Here is a tiny trained network, its code and every weight. The questions are about switching its units off for an input and a class, where a switched-off unit gives its printed mean instead of its output.

import numpy as np


def w(rows, s, z=0):
    codes = np.array(rows[::2]) - 128.0
    scale = np.full(codes.shape[1], s)
    scale[-1] = z or s
    return codes * scale


def norm(h):
    return h / np.sqrt((h * h).mean(-1, keepdims=True) + 1e-5)


def f(y):
    return np.maximum(y, 0)


def log_softmax(a):
    a = a - a.max(-1, keepdims=True)
    return a - np.log(np.exp(a).sum(-1, keepdims=True))


def net(x, mask):
    res = np.array(x, float).reshape(1, 6) / 4 @ E
    u = 0
    for l in range(2):
        y = f(norm(res) @ A[l][:, :-1].T + A[l][:, -1])
        res = res + np.where(mask[u : u + 7], y, B[l][:, -1]) @ B[l][:, :-1]
        u += 7
    return log_softmax(norm(res)[-1] @ U[:, :-1].T + U[:, -1])


A, B = {}, {}
E = w([
[142,117,136,153,206,149,1,94,173],'x0',
[162,228,180,231,152,98,108,161,51],'x1',
[141,157,30,78,52,214,121,135,128],'x2',
[133,128,116,76,130,108,124,231,109],'x3',
[171,83,199,156,81,167,201,124,110],'x4',
[58,202,223,103,139,139,117,125,138],'x5',
],0.0083)
A[0] = w([
[154,208,203,198,155,96,102,148,100,32],'L0N1',
[99,116,215,104,93,132,190,146,165,22],'L0N2',
[166,153,69,100,84,129,105,150,108,81],'L0N3',
[61,172,109,85,192,86,64,147,208,5],'L0N4',
[142,129,154,184,114,42,255,131,104,53],'L0N5',
[115,144,71,134,62,182,106,31,220,2],'L0N6',
[113,80,122,109,102,140,169,167,70,106],'L0N7',
],0.0082,0.0078)
B[0] = w([
[114,177,144,177,76,115,95,6,138,244],'L0N1',
[133,112,210,89,117,141,175,124,145,174],'L0N2',
[131,167,95,131,117,158,118,150,114,198],'L0N3',
[104,66,139,55,152,69,113,137,16,190],'L0N4',
[136,69,109,153,119,73,144,97,55,255],'L0N5',
[85,76,93,135,104,177,135,69,114,201],'L0N6',
[146,138,138,128,113,100,172,143,148,214],'L0N7',
],0.011,0.004)
A[1] = w([
[152,63,110,147,235,132,55,142,171,25],'L1N1',
[135,127,204,73,131,153,171,140,158,3],'L1N2',
[137,226,138,170,130,129,82,124,117,127],'L1N3',
[199,184,64,95,108,148,155,197,129,50],'L1N4',
[192,59,136,133,173,125,73,125,187,10],'L1N5',
[157,223,161,193,149,127,81,135,121,90],'L1N6',
[50,156,103,48,246,74,55,141,146,62],'L1N7',
],0.011,0.0055)
B[1] = w([
[165,134,138,65,248,65,137,110,248,205],'L1N1',
[80,231,215,63,124,166,141,101,189,166],'L1N2',
[94,120,165,242,177,199,70,168,175,253],'L1N3',
[131,127,99,102,128,120,114,254,190,222],'L1N4',
[144,152,88,172,207,112,202,126,190,177],'L1N5',
[75,165,207,189,137,140,80,102,91,249],'L1N6',
[173,181,113,65,105,102,67,100,5,251],'L1N7',
],0.0093,0.0052)
U = w([
[153,111,58,97,63,119,177,249,151,101],'0',
[99,139,218,62,85,147,205,123,153,117],'1',
[125,148,97,54,144,94,44,109,39,229],'2',
[107,168,205,235,143,118,72,105,84,171],'3',
[108,181,75,177,129,199,64,203,130,4],'4',
[158,61,132,170,99,52,224,119,50,145],'5',
[159,113,100,121,218,92,127,97,200,91],'6',
[101,83,53,136,71,214,135,49,147,108],'7',
],0.019,0.0035)

Each question gives the input, the list of numbers given to net, and the class t.
The units are the neurons (one row each of A and B). Each row of codes is followed by its name. A weight is (code - 128) times the scale printed after its matrix; where a second scale follows, it is the last column's (A, B and U).
mask holds one flag per neuron, layer by layer. A switched-off neuron (its flag False) gives its mean, the last column of its row in B, instead of its output. The means were averaged over made-up inputs and are rounded, as every weight is.
A unit's drop is (log p(t) with every unit on - log p(t) with that unit switched off) / (log p(t) with every unit on - log p(t) with every unit switched off).
The circuit of an input: a set's keep is (log p(t) with only the set's units on - log p(t) with every unit switched off) / (log p(t) with every unit on - log p(t) with every unit switched off). Starting from the 12 units with the biggest drops (on a tie, the unit counted first), units are removed one at a time, each time the one whose removal leaves the highest keep (on an exact tie, the one counted first), for as long as the keep stays at least 0.8.
circuit, biggest first: the units of the circuit, biggest drop first
unit that matters most: the unit with the biggest drop
k most important neurons: the k neurons with the biggest drops, biggest first
k most important neurons of layer l: the k neurons of layer l with the biggest drops, biggest first
drop of u: that unit's drop, to one decimal
input [-7,-7,6,-3,-4,-3], class 0: circuit, biggest first => (L0N1; L1N4)
input [-6,5,5,4,0,4], class 0: unit that matters most => L1N4
input [0,-6,0,0,8,-6], class 0: circuit, biggest first => (L0N1; L1N6)
input [-7,8,6,3,-4,-3], class 0: 3 most important neurons => (L1N4; L0N1; L0N7)
input [2,-6,1,2,0,-8], class 6: 2 most important neurons => (L1N1; L1N5)
input [-2,-6,-6,-4,-3,3], class 2: circuit, biggest first => (L1N7; L0N4)
input [5,-7,3,-4,-3,6], class 2: 2 most important neurons => (L0N4; L1N7)
input [-4,5,8,4,5,3], class 0: 2 most important neurons of layer 0 => (L0N1; L0N7)
input [6,-8,2,6,0,-4], class 6: 2 most important neurons => (L1N1; L1N5)
input [-4,6,4,1,4,-5], class 0: 2 most important neurons => (L1N4; L0N1)
input [-5,-8,0,-6,-8,6], class 2: 2 most important neurons => (L1N7; L0N4)
input [-2,0,-4,8,-4,-6], class 0: drop of L0N3 => 0.0
input [2,0,-8,2,2,-7], class 6: drop of L1N1 => 0.5
input [-1,-8,-5,-3,-3,5], class 2: drop of L0N4 => 0.1
input [-8,0,-4,-4,2,5], class 5: circuit, biggest first => (L0N5)
input [6,-5,2,-7,4,8], class 7: drop of L0N6 => 0.4
